Below is a small trained network, with its code and all its weights. Each question gives an input and a class and asks what happens when units are switched off, that is, made to give their printed mean instead of their output.

import numpy as np


def w(rows, s, z=0):
    codes = np.array(rows[::2]) - 128.0
    scale = np.full(codes.shape[1], s)
    scale[-1] = z or s
    return codes * scale


def norm(h):
    return h / np.sqrt((h * h).mean(-1, keepdims=True) + 1e-5)


def f(y):
    return np.maximum(y, 0)


def log_softmax(a):
    a = a - a.max(-1, keepdims=True)
    return a - np.log(np.exp(a).sum(-1, keepdims=True))


def net(x, mask):
    res = np.array(x, float).reshape(1, 8) / 4 @ E
    u = 0
    for l in range(2):
        y = f(norm(res) @ A[l][:, :-1].T + A[l][:, -1])
        res = res + np.where(mask[u : u + 9], y, B[l][:, -1]) @ B[l][:, :-1]
        u += 9
    return log_softmax(norm(res)[-1] @ U[:, :-1].T + U[:, -1])


A, B = {}, {}
E = w([
[133,90,159],'x0',
[121,116,139],'x1',
[136,96,150],'x2',
[200,123,96],'x3',
[154,79,162],'x4',
[134,104,145],'x5',
[113,132,141],'x6',
[192,255,209],'x7',
],0.0072)
A[0] = w([
[24,109,212,182],'0.n1',
[255,28,185,170],'0.n2',
[158,140,250,181],'0.n3',
[115,63,196,208],'0.n4',
[189,80,180,140],'0.n5',
[17,171,105,254],'0.n6',
[216,123,174,52],'0.n7',
[196,126,10,176],'0.n8',
[147,129,81,52],'0.n9',
],0.0093,0.0032)
B[0] = w([
[223,123,2,232],'0.n1',
[127,192,98,229],'0.n2',
[192,156,113,236],'0.n3',
[177,222,70,214],'0.n4',
[117,123,19,181],'0.n5',
[206,133,127,254],'0.n6',
[86,93,189,170],'0.n7',
[179,77,130,217],'0.n8',
[102,185,93,140],'0.n9',
],0.0069,0.0055)
A[1] = w([
[32,53,127,252],'1.n1',
[145,150,87,68],'1.n2',
[121,33,118,104],'1.n3',
[31,130,92,195],'1.n4',
[139,145,75,51],'1.n5',
[99,173,50,111],'1.n6',
[243,137,88,153],'1.n7',
[133,184,246,100],'1.n8',
[179,243,7,140],'1.n9',
],0.011,0.0026)
B[1] = w([
[238,235,114,139],'1.n1',
[57,107,145,156],'1.n2',
[162,128,59,147],'1.n3',
[255,111,158,135],'1.n4',
[74,154,174,156],'1.n5',
[116,103,133,161],'1.n6',
[36,128,129,227],'1.n7',
[151,190,67,146],'1.n8',
[87,62,201,251],'1.n9',
],0.0079,0.016)
U = w([
[142,118,147,200],'0',
[112,152,112,187],'1',
[109,158,114,141],'2',
[254,200,90,223],'3',
[140,110,160,31],'4',
[93,160,106,3],'5',
],0.015,0.0041)

Each question gives the input, the list of numbers given to net, and the class t.
The units are the neurons (one row each of A and B). Each row of codes is followed by its name. A weight is (code - 128) times the scale printed after its matrix; where a second scale follows, it is the last column's (A, B and U).
mask holds one flag per neuron, layer by layer. A switched-off neuron (its flag False) gives its mean, the last column of its row in B, instead of its output. The means were averaged over made-up inputs and are rounded, as every weight is.
A unit's drop is (log p(t) with every unit on - log p(t) with that unit switched off) / (log p(t) with every unit on - log p(t) with every unit switched off).
The circuit of an input: a set's keep is (log p(t) with only the set's units on - log p(t) with every unit switched off) / (log p(t) with every unit on - log p(t) with every unit switched off). Starting from the 12 units with the biggest drops (on a tie, the unit counted first), units are removed one at a time, each time the one whose removal leaves the highest keep (on an exact tie, the one counted first), for as long as the keep stays at least 0.8.
circuit, biggest first: the units of the circuit, biggest drop first
k most important neurons: the k neurons with the biggest drops, biggest first
k most important neurons of layer l: the k neurons of layer l with the biggest drops, biggest first
drop of u: that unit's drop, to one decimal
input [-1,4,-1,5,5,4,-7,-8], class 3: most important neuron => (1.n9)
input [-1,6,-7,2,-2,-3,3,-7], class 3: 2 most important neurons of layer 1 => (1.n1 1.n9)
input [1,1,7,-2,1,8,1,0], class 5: circuit, biggest first => (0.n4 0.n2)
input [1,-4,8,-6,1,2,3,-8], class 3: circuit, biggest first => (1.n1 1.n9 1.n7)
input [-5,3,-2,-2,-1,4,-3,-8], class 3: circuit, biggest first => (1.n1 1.n9 1.n7 1.n4)
input [-2,-6,4,8,0,-1,-3,8], class 0: 3 most important neurons of layer 1 => (1.n3 1.n1 1.n7)
input [-5,3,0,-4,1,-6,-2,-7], class 3: 2 most important neurons of layer 0 => (0.n3 0.n2)
input [-1,0,3,5,0,8,3,-6], class 3: 3 most important neurons of layer 0 => (0.n3 0.n6 0.n1)
input [-1,-6,-5,5,7,-6,-8,6], class 2: 2 most important neurons => (0.n6 1.n7)
input [7,3,2,-2,3,-5,7,8], class 3: 2 most important neurons => (1.n8 1.n5)
input [0,-2,-6,-2,-5,3,-5,-8], class 3: 4 most important neurons of layer 1 => (1.n1 1.n9 1.n7 1.n4)
input [-8,-4,-5,7,-6,-3,6,0], class 0: drop of 0.n1 => 0.1
input [1,1,-4,8,-6,-3,5,7], class 0: drop of 0.n1 => -0.2
input [-8,8,4,8,7,-7,8,5], class 0: drop of 1.n8 => -0.1
input [2,-3,2,-6,-6,-2,-4,-8], class 3: drop of 0.n1 => -0.1
input [-5,3,-2,-6,-8,-1,2,-1], class 4: most important neuron => (1.n9)
